Here is a tiny trained network, its code and every weight. The questions are about switching its units off for an input and a class, where a switched-off unit gives its printed mean instead of its output.

import numpy as np


def w(rows, s, z=0):
    codes = np.array(rows[::2]) - 128.0
    scale = np.full(codes.shape[1], s)
    scale[-1] = z or s
    return codes * scale


def f(y):
    return np.maximum(y, 0)


def log_softmax(a):
    a = a - a.max(-1, keepdims=True)
    return a - np.log(np.exp(a).sum(-1, keepdims=True))


def net(x, mask):
    res = np.array(x, float).reshape(1, 7) / 4 @ E
    y = f(res @ A[0][:, :-1].T + A[0][:, -1])
    res = res + np.where(mask, y, B[0][:, -1]) @ B[0][:, :-1]
    return log_softmax(res[-1] @ U[:, :-1].T + U[:, -1])


A, B = {}, {}
E = w([
[129,124,127],'x0',
[181,227,123],'x1',
[130,129,124],'x2',
[54,148,2],'x3',
[10,208,197],'x4',
[129,128,128],'x5',
[127,124,126],'x6',
],0.0073)
A[0] = w([
[168,116,198,36],'N1',
[79,169,137,55],'N2',
[106,60,128,233],'N3',
[74,160,30,28],'N4',
[63,208,152,95],'N5',
[164,137,188,106],'N6',
[153,119,65,47],'N7',
[171,119,190,244],'N8',
[218,102,59,18],'N9',
[160,56,229,132],'N10',
[207,152,93,118],'N11',
[101,127,61,220],'N12',
[38,211,43,7],'N13',
[167,174,113,52],'N14',
[187,119,8,45],'N15',
[84,161,128,48],'N16',
[69,118,2,208],'N17',
[144,158,121,86],'N18',
[157,27,127,99],'N19',
[62,94,142,167],'N20',
[147,199,82,148],'N21',
[188,233,104,205],'N22',
[67,152,197,1],'N23',
[126,115,70,25],'N24',
[196,80,133,21],'N25',
],0.011,0.0063)
B[0] = w([
[143,240,242,162],'N1',
[138,78,167,157],'N2',
[55,164,58,215],'N3',
[217,175,201,177],'N4',
[107,28,147,207],'N5',
[212,131,129,176],'N6',
[145,128,235,147],'N7',
[90,205,91,241],'N8',
[83,48,255,175],'N9',
[201,202,73,219],'N10',
[45,70,130,177],'N11',
[128,203,94,216],'N12',
[191,118,228,199],'N13',
[4,135,126,139],'N14',
[138,109,239,183],'N15',
[157,68,223,147],'N16',
[179,207,109,254],'N17',
[65,155,97,135],'N18',
[14,100,157,188],'N19',
[62,127,98,189],'N20',
[53,163,69,185],'N21',
[48,79,23,233],'N22',
[121,32,205,165],'N23',
[116,158,190,140],'N24',
[107,138,211,160],'N25',
],0.0082,0.0084)
U = w([
[254,192,186,101],'0',
[153,2,253,26],'1',
[160,124,102,243],'2',
[156,118,108,226],'3',
[173,108,93,254],'4',
[145,128,103,152],'5',
[99,105,65,42],'6',
],0.0098,0.0068)

Each question gives the input, the list of numbers given to net, and the class t.
The units are the neurons (one row each of A and B). Each row of codes is followed by its name. A weight is (code - 128) times the scale printed after its matrix; where a second scale follows, it is the last column's (A, B and U).
mask holds one flag per neuron, in row order. A switched-off neuron (its flag False) gives its mean, the last column of its row in B, instead of its output. The means were averaged over made-up inputs and are rounded, as every weight is.
A unit's drop is (log p(t) with every unit on - log p(t) with that unit switched off) / (log p(t) with every unit on - log p(t) with every unit switched off).
The circuit of an input: a set's keep is (log p(t) with only the set's units on - log p(t) with every unit switched off) / (log p(t) with every unit on - log p(t) with every unit switched off). Starting from the 12 units with the biggest drops (on a tie, the unit counted first), units are removed one at a time, each time the one whose removal leaves the highest keep (on an exact tie, the one counted first), for as long as the keep stays at least 0.8.
units of the circuit, in order: the units of the circuit, biggest drop first
k most important neurons: the k neurons with the biggest drops, biggest first
drop of u: that unit's drop, to one decimal
input [2,0,2,-4,8,-7,3], class 1: units of the circuit, in order	[N23]
input [-1,-7,-4,-7,0,5,7], class 0: 3 most important neurons	[N10; N22; N1]
input [-2,2,3,-3,7,6,-7], class 1: units of the circuit, in order	[N23; N5]
input [-4,6,-3,-4,3,-2,-4], class 6: units of the circuit, in order	[N22; N13]
input [7,-5,-1,0,-7,-5,-4], class 1: 2 most important neurons	[N9; N15]
input [-5,7,-4,8,-1,0,6], class 0: 3 most important neurons	[N4; N13; N17]
input [3,8,7,4,-4,-1,-6], class 6: 4 most important neurons	[N22; N21; N11; N14]
input [3,7,4,3,3,0,-6], class 6: 2 most important neurons	[N22; N21]
input [6,5,4,6,6,4,4], class 0: 3 most important neurons	[N13; N4; N17]
input [7,-3,4,8,7,-6,-7], class 0: 3 most important neurons	[N17; N13; N4]
input [-2,-7,5,8,5,-1,1], class 0: drop of N4	0.3
input [6,-1,0,-8,6,-7,3], class 0: drop of N1	0.2
input [-1,-2,5,6,-3,-3,5], class 0: drop of N20	0.0
input [5,-3,1,-3,-7,3,4], class 1: units of the circuit, in order	[N9]
input [-2,-2,4,1,5,0,0], class 1: drop of N25	-0.1
